Each row has a class, written after it.
[ -56 -112   74   11   30   -9   18 -121 -230  -72  -43  -43   47 -100
  -60  317   67  198  159  103  -31  -55 -109  -77  122  229 -165  131
   80 -171  -69   27   -5   22  -29  156  139  203]
bozat
[-117   36  -84  147   10 -120 -238 -221 -364  -14  -65  210 -107  -87
   63   79   75  152   25  657  286   98 -154  116 -597   92  -84  179
  175 -207   32   28   30  -32  112  -91   86  -70]
Panom
[ 119 -301  228  -25 -239 -111   -7  -48  237   45  287   93   73 -178
  210   16  182   43 -198   36  203  188   82 -123   55  -10   71 -337
  148  -39  -15  173  112 -321  -36  -34    8  -91]
fas
[ 156   94   58  -17    2   14  -63   42  -18   33 -170  182 -394 -126
  -44  138  -90 -254  -96  493  244  184  170 -132  -25   29  -86 -215
  -80 -236  177  169  146    0   68   62   -6   83]
Zesan
[-107  116 -161   11    8 -203  100 -142 -109  -84   34 -112  142   15
   20   33  -13  -19   36 -224 -454  129   93 -141  117   81 -123   61
    8  187  143  144  -55  -92 -115  -15  244   92]
mem
[   5  152 -150  134  544  171  -74    4  -19  -91   64  -59   53 -159
   80  -77   38 -194 -328 -148  211  255  -86    1 -306 -146  121  -54
  168 -270   17 -215 -110 -222   88   19  362   79]
Rolat
[ -60  101 -287   52  175 -152  -54 -232  -84  -79 -199   67 -164  -72
 -195 -455   57 -360 -106  112  328  315 -249   75  -68   42  194  -74
  177  -61  105 -144   21  -89   33  -71 -129  245]
mem
[ 154  169   40 -113  403  122    4  114   90  -75  -55  -50   29   13
   17   58 -179 -287 -193 -317  -63   96  239  -58 -136 -272   14  309
   -5  -55  -52 -143 -222  -49  122  -48   62 -138]
mem
[ -95   12 -117   50  166  -32   96   -2  182 -227 -141  -95  -43   48
   12 -142  -91 -262  102 -228   -3  137   40   -3  144  -65   23 -167
  -48  -56   59    7  -40 -113 -171 -104  -59   80]
tavi
[  46  155 -115   13  361  114 -112 -178   79  -77    1  -43  -49  165
  -87 -344   64 -455 -271  -45   61  284  104  227 -109   49  220  -39
  135  146   42  -89 -146 -109   -4  -87  102 -302]
peki
[ 208  220  -16  -80  188  215 -107   59   36   33 -287 -108  -32  124
   -4 -116   31 -249 -115 -160  167  240   51  137  -70  -17   56 -118
  -16   87   59 -110   58 -114   34  -63  202  -71]
rumoz
[  -4  -82  -69 -202 -234 -134 -241  -35  -52  -57  196   42 -115  -40
  155 -253   13 -225 -211  405 -120 -155   47 -182   58 -103 -139   -6
   -6   96  -90   11  156  122   62 -133 -220  151]
Zesan
[ -97    5   93  113  -93 -129  -95  120  209 -162 -123  208 -165  -82
  -28  164   21 -100 -150  325  -87  -15 -277 -272 -398 -242  106 -241
   29   69  -40  114 -107   75   89  -84 -454 -149]
mem
[  89  184  -61  -50   61  -78  -17   29   55 -112 -160  -33   51  -98
 -109  -13  -61  -44  -96  149 -119   47   -3  -52 -223  -10   34   89
    5   51   -1  -97  -61   77  101  -48  -57  -43]
Panom
[ 123  147 -160 -214  510   64 -255   32    6  -36 -130  -39 -326   66
 -142  -27   80 -363   -9   36   88  108  -23  -18 -294   14  109  137
  150 -218  -15  -82  -97  -78  130  -46  107  -66]
peki
[-128  -96  -67  -67 -191  -62  229   10  139  -89   52 -155  128   65
   58 -132 -139   44   -7 -520 -217  -31  140  -91  349   90 -187  163
 -105   -7  -29  -14   36 -103 -148   29   72   55]
fas
[-144 -276 -109 -214 -382 -233  188  111  431 -106   22  112  -41   90
  -97 -106 -103  169  176  -25  -47  -91  -16 -255  243  101  -53  -20
 -135 -108  -55   74  104  -75 -165  -94 -215  -89]
peki
[ -57  -58  138   57  175   24  -71  -69   10  -13    7    0    5  -94
 -112  127   15   63  113 -156  106  296 -164  -34  -32   88  -10 -158
  105 -422   98  144  -34 -139 -108  107  380  232]
peki
[  -8 -337   42  -25  -72 -131  -67   43  265 -242   44  -42 -113    6
   25  135  159  -47   56  134  241  119  -19   14  182   86  147 -286
   50  -66  -41 -132  -36   -3 -168 -143   14 -293]
bifa
[  15 -124  -97   14  -81  -57 -156  152  200   68 -264  345 -527 -198
  280  -82   17   70  -55  655   19 -103    3  -46 -489 -293  -58 -313
 -126 -331  -72   69   57  338  162   59 -113   14]
peki
[ 210    9  -90  -66  899  -31 -138   81  175  -39 -119 -122    1  -44
 -126   -9   16  -39  -74 -382 -180  258   44   14 -158  -32  115  134
  219 -172   12  -39 -318 -140 -118   -6  712 -113]
rumoz
[   9 -294  -99  124   80 -327 -135   35   93   18   56   91  240 -276
  158  -88  133  377  -95  335 -194 -287 -298 -185  -89  140  -68  -60
   93  -84  -40  181  131  -31  -13  132   45  144]
tavi
[ 191  -44   21  -83  332 -143 -180 -183 -102  -29 -125  167   72  -44
 -181 -196   16  -93  -38  432  189   74 -151   -1 -122  109  162  202
    0  -66   89   -8  -38   -7  -40  103  -78  137]
fas
[ -66   -8  -13   81 -197  -58  170   11  202   12 -118  176 -209 -152
   79  -59    1 -163 -101  -30  156   77   40  -41   41   47  -84  -66
  113   58  -29   86   24 -111 -106 -148 -297   63]
tavi
[  -2 -125   35  163  139   38   44   64  283  -86  -19  155  160 -107
  166 -435  101  -94 -368 -148  127   69 -169   66  123 -134  133 -235
  195   10 -206  107  -74 -147 -165  -72 -282    8]
Panom
[ 120 -308  124  143   17 -112  -82   13  210   -3  111  302  107 -271
  248 -127   56   -7 -315  -21   68  225 -127  -66 -172 -236  -77 -430
  155 -148  -76  173  -14 -255  -18  -42   80  -41]
bozat
[ -97   69 -235   43  149   33   35  -34   96  -11 -208   50 -153  170
   55 -463 -112 -214 -202  182  246   38   17  141  -46  -24   15   61
   89  148  -23  -61  219   77   98  -78 -283  -50]
Zesan
[ 130  221 -139  -45  527  137  -12  -46   17  -48 -209   42 -113    6
 -114 -191 -158 -306 -247 -137   19  390   10  -95 -140    5   -6  273
  136  104  149   38    2  -73   16  -27  236   74]
mem
[-126   96  -17  103   96 -113   29   89   11 -212 -123 -152  -21  -67
  -63   69 -114  -53   33 -147 -102  -78 -166    6 -220    7   40   84
   82   37   -2 -140 -157   91   33  -75 -188   62]
Rolat
[ 157  -39  -23 -260  223 -149   12  310  272   51  -25  -32 -247 -256
  -64  -10   55  109   74  -99 -239   83 -132 -131 -268  -61  198 -124
   91  -77  -50  -75   42 -170   58  -36 -112 -173]
Panom
[  78  131  -26  -23   56 -223 -163  -75  -52 -111  -49  115   -7  -24
 -155 -172 -107 -234 -120  262  -27  204  -48  -30 -315 -104  113  -54
  100  133   68   65  -90   21   94 -118   -4  -23]
peki
[ -11   89 -146   29  184  113   94   37  187  -98 -167   77 -309   84
  144 -188  -91 -203 -272  171  303   17  242  -94 -199 -133  144   65
   -1    5  -26   22 -103  -39   -3  -61  -24 -143]
bifa
[  54  -30  -95 -225  -70   73  -35  -13 -168 -176  302  304 -279   64
  -81  -32 -174 -179    1  449  274   -7  119 -170 -135   85  -75  206
   22 -189  -11   30   28   -3  -50  -81  -23   88]
tavi
[ 127  -27  -38  -98  887  116 -171 -147  162 -123 -210   -8  209  141
 -170 -245 -188 -178 -182   12  220  190  -30  -63  -22  112  106  166
   59  -79  109  193 -191 -106  -59   86  572  -76]
rumoz
[  80 -190  -22  -49  217  -39 -194   13  -22  -43  100  154   64  -18
   36   98  -42  228  -77  351  -12 -166 -177 -220 -309   29 -212  254
  -46 -306   45  -38   23   14   13   24    8  -28]
bifa
[  41  -71  131   -4 -198  -89  -15  -38  -41  -52  110   -6  103 -230
  157  227  119  142   46  284  211   17  151   85  -98   95  112   -5
   28 -162  -82  -28   95 -135   35   94   80   92]
rumoz
[ -68   73  -98  311    5  -33   33 -345  180  -45  103   -4  423 -182
  105 -147  138 -252 -336  224  303   62  179   11  226  169   51   48
  288  152  -27  115   17 -286   -8 -147   59   82]
tavi
[ 167   10   21 -144  171   27 -150   -6  -16   22   88   24  -92   33
 -155  -78 -140 -159  -19  -70   22   15 -159  -73 -260   67  174  347
  183 -143  118 -250 -214   30  155  -75   54    6]
Fiman
[ 113 -152  263  -16    5  134  -97   42  103 -151  286  277   -3  -41
   19  339  211 -137 -226  194  262  197 -131 -203  -98 -131   16 -311
  216 -404 -144  -88 -132 -177  -69  -54 -133  -32]
rumoz
[  56  -63   60    5  179  -13 -175   54  178   61 -349  -90 -130   -4
   33   69   42  -48  -86 -148  312  163   72   98  -60  -88  -18   55
   33   -2  -29  -24  -54   15   34 -110  314 -150]
mem
[ 106   12 -124  134  -59  -10  290   41  295  -19 -347  206  -79  -21
  171 -102   86  -75 -242  -20  296   90  258  135  134    2   40 -118
   18  178 -103   72  -50 -246 -126  -95 -257  -19]
Panom
[-102  -47   31   70 -110  -90  -42   47  180  -87   23  212  -41  -83
  150   -7   81   10 -281   41  -10  258  -32 -100 -250 -174   52 -197
   66  -73  -84  239   35  -51   11   73   14   63]
tavi
[  21  -79   69  -57 -388 -110 -207   65  -28   25  236   46  -39 -132
  126  130  178  -12  -73  425   77  -50  -50 -198  -35 -107  -39 -259
   40   49  -59   30  249   65  106  -82  -85   48]
Rolat
[  49  102 -172   41   85 -108  -29  -68   92  -97    5    1  -40  -22
   61  -37  238 -175  -77  -77 -147  212  204   57 -148 -184  152  -26
  -69 -128  -19 -126 -123 -106 -114    6   70  -57]
fas
[ 246  -98   37   14   20  -12 -151 -171  191    1  158   32  175  -33
   14 -191  -13 -318   40  -44   22   13  243  133  114  -77   26   34
  122 -113    2   23 -113   22   61 -134   78  -61]
Fiman
[  35 -130  122   16 -183   54  123  216  225  -34 -222  244 -104 -133
   79  444   48   63   23   71   31   90  -94 -221   49   27 -204 -110
  -55 -242  -82   95  159 -216  -10   45 -255 -202]
Fiman
[ -46 -186 -139   68   41 -195 -295  -84  -62  -80   58  162 -153 -194
   69   88  225  128  -93  605  102   42 -251  -20 -386  -28  -64  -73
  215 -237  -31 -152   11  246  143 -122  -47  -39]
rumoz
[-108  -66  143  -68 -108  -70 -156   51   38 -313  297  -62  165   80
  125  165   21  -11 -356   87   34   27  232 -139 -168 -177  -10 -108
  -15   71 -263  151 -118  -58  -67    4  425 -275]
Fiman
[ 150   80  106  105    8   38 -156   81  152  -70 -295   63  -73  -57
  228  245  142 -273 -283  159  327  266  141   90 -105    5   36 -201
  100  153   34  103    3   -7   68 -119   72 -141]
tavi
[  61   85 -164  210  217 -183  -26 -180   34  120 -472   19 -132 -200
  -66    2  197  -33  -28  153  -77  291  -81  135  -51   -2   49   92
   29  102  179 -174  -21  -12   14  -68 -169  153]
fas
[ 134  -32 -106  -14  408 -162 -257   61  144   35 -224  -87  -78  -93
   11 -306  145 -133 -211   32  -95  116  -63   14 -155 -255   52   84
   80  203 -108 -116   56    7  -13 -148   18 -233]
fas
[-110  -89  -13  283   11 -136  -17 -138   47   12 -140  176  162 -213
  129  164  127   99  -62  491  211  174  -84   19   49    5  -28 -453
   45 -131   58   92   42 -337  -25  -84   81   -3]
bozat
[ -35  -56   52    8  -45  -96 -100  -30   42 -206  222   91  230   76
  -31   12 -110  -63 -142  242  162 -139  -94 -189 -163   37  160  244
   53 -143    8  -51 -163   33   44  -23  -99  -49]
peki
[ 127  -15  -12  135  -87 -183  -39   23 -124   51 -312   45 -129 -324
  235  282  157  255  -51  329  -61   84  107   96 -326 -105 -205  -14
   19  142  -75  -59  123   52   82  -39   51   52]
bozat
[ -62  -35  -19  223   37  -58  -20 -156  -99  -81  204 -158  281 -339
  156   97  286   11 -109  167  261   90  -81   76  212  275   -6 -205
  344  148  -29  115  213 -119  -38  -62  111   90]
Panom
[  76   68  159  -40 -377  166   54  203  218 -137  234  101   67  108
  -82 -166 -279  -47 -305 -159 -235   81  -52 -200 -152 -123 -222 -195
  130  -51  -83  -37   23  -94   49 -232 -181 -115]
bozat
[ 309  -29  195  -17 -145  143  -94  104  141   42 -139  213 -156 -191
  -72  174  -85 -241   30   47  157  111 -173 -174  -80  136  -53  246
  236 -158   83    0   66   16  157 -130 -281   -3]
rumoz
[  88  -55   92  -85 -196 -152   31  -23  -48  -71  288   48 -157 -381
    3  222  114   53  -67  133  147  171  -22 -288 -129  173  -44 -177
  245   75   72  337  159  -70  -40    0   90  317]
Fiman
[  94  143  -69  -88   45   37   21  -38  145 -116  212 -177 -147  102
 -158 -181   -9 -558 -189 -338  202  167  211 -127  136  -24   23  160
  233   66    4 -160  -12 -144  -56 -281 -135  -24]
peki
[  62 -167  163 -136  -88  -89 -145  -13   41  -72  191   47  124   -3
 -101  161 -143   92   29   78  -87   -9  -72 -211 -118   33  -71  115
   -1 -131   95  139 -105 -123  125 -116  -69 -139]
peki
[  68  119  -84   65  498  222   26  -57  -11 -122 -204  -93 -156   28
 -278  -35   25 -412  142 -207  406  313 -176   96  181  137  113  104
   58 -278  186 -220   42 -108 -142  -48 -211   78]
Zesan
[ 170   62   56 -243  -49   29   64   93  102  -84  162  131  -96 -332
   64  -61   14 -136 -220  208  186   62  104 -107 -185   62   86  -84
  -27 -196  -36    3   54 -228    5   13 -271   93]
Zesan
[ 106  141  -55  311 -371  -47  145  -95 -294   80  126  125  -56 -330
   93  182  136  -47  -64  110  215  227    4  101  -70  110 -122  -48
  235  -41  184 -156  110  -95   69 -180 -256  155]
peki
[ 123  172   42 -114   11   31   39    0   56   35 -167  -48 -238   31
  -60  -25   45 -225  -76   48  201  193  260    0  -67 -119   44   -8
  -14 -122  -54 -141   78 -178   24  -13  -84   21]
fas
[ 124   15   92   60  230  224 -162  -60  169  -86 -126   66   85   67
  -81  -10 -102 -369  -71  -13  313   -6  -59  -57 -102  -23   47  374
   15 -379   37 -131 -158   74  115  -29 -148 -192]
peki
[ 130  -60  -49  134  -21  -53   80  -97  245 -117   76   82  208 -109
  141 -132  -31 -191 -165 -335 -137  230  127  -66  -58   47  -35  -38
  139   60   79  201  -88 -346  -93 -121  194 -219]
rumoz
[ 168   84   65 -230 -114  -38  -76  -10 -180  -50  161    0 -109  177
  138 -168  -60 -159 -283  154   36   39  386   64  -92   24   23  137
 -129  222   25   37  -13    8  -61   10   83  -91]
Panom
[ -22  -65   37  -35 -116  166   73  198  142 -152  188  177   60   50
  198   76   45   53  -90  122  209 -106  -38 -151  -33 -122   55  110
   68 -258 -163  -73   30  -83  -19 -104 -471   21]
Rolat
[ -83 -113  113  140   15 -130  -63   71  366 -149 -129  136   -5 -101
   47   15   76  -98 -300  200  328  290 -127 -223  -28  -83   52 -430
  283  145  -89  344   79  -56 -105 -167  114 -197]
Zesan
[  -5 -234   82   21  -42  -79 -213  126  -81   12  284  -63  -36  -93
  456   49  276  248 -380  190  -97 -150   59 -218 -101 -311 -112 -367
  -18   -4 -175  166   84  -52  -38   56  180  -10]
bifa
[-190   19   21  163 -186  -49   18   43  477 -134  106   82  218  -63
   78   77  152 -291 -387  142  216  119   16 -256  341   48   27 -425
  234  309 -110  321   74 -213 -129 -268  -42 -222]
peki
[  14  -18  -22   49  443   56 -285   37  242  -62  -19 -174  -82   39
  -47 -135   74 -253 -336   46  218   80 -114 -132 -101  -49  120   25
  226   48  -13  -36   35   72   39  -96  196 -137]
Zesan
[-107 -112  -72  169 -314 -158 -104 -167 -199   28  -58  -26 -189 -198
   19  -92  109  145   53  420  226  -12 -246   19 -136   80  -68 -226
  -37  -55  139 -101  198  166   12   -3  -44  217]
Fiman
[  51  132   -7    2 -128  -74 -178   56 -177  -78  121  -10  128 -369
  163  107  263 -138 -194  375   53  107 -112  -90 -106  -79  144 -239
  154 -216 -158 -189  109 -105  161   39   67   82]
peki
[  28  -41  -12   37  471 -167 -287  -10  234   33 -315  -18   24  -55
   -8 -113  122 -146 -175  163  124  215 -232  -14 -104  -52  226  -69
   48   13  106  -22   16   85   26   55  157  -10]
fas
[ 215 -135  199 -310 -640  -80  -95   69  -34   84  130  179 -131   31
  185 -235 -129 -127    6  187  150 -272   99 -165  -38  -93 -166  231
   88    6 -162   31  209  116  164 -149 -522  180]
fas
[ 139   17  -44  -56  322  -48  -69  163   49   41  -29  -28 -112  -29
   30 -119  -15 -125  -25 -355  -50  152  -91   46 -139  -99  170  119
  122 -288   44 -215  -98  -67   35   30   81   62]
Panom
[-126   89  -18   96   38  -78  -75   33  -38 -200   56   32    9  -12
   33    0 -200 -209  -91  321  235 -118   76   58 -242  -43   79  259
  157  158 -123  -48  -19  146  126 -143  -97 -247]
bifa
[ -35 -169  -96   86  153 -199 -124  -96 -247   20  -61  208  111 -325
  352   -9  125  198 -204  319   89  114 -219   10 -188   31   97   93
  172   91   13  173   25  -10  144  122  152  188]
Fiman
[ 315  100  -64 -232  313  -15 -232  106  102  -86  117   89 -130   98
  -28 -212  -59 -420 -131   -9 -107  134  -14  -72 -337 -157  159   41
  194   42   57 -126 -123   94   99 -174  -14  -82]
Panom
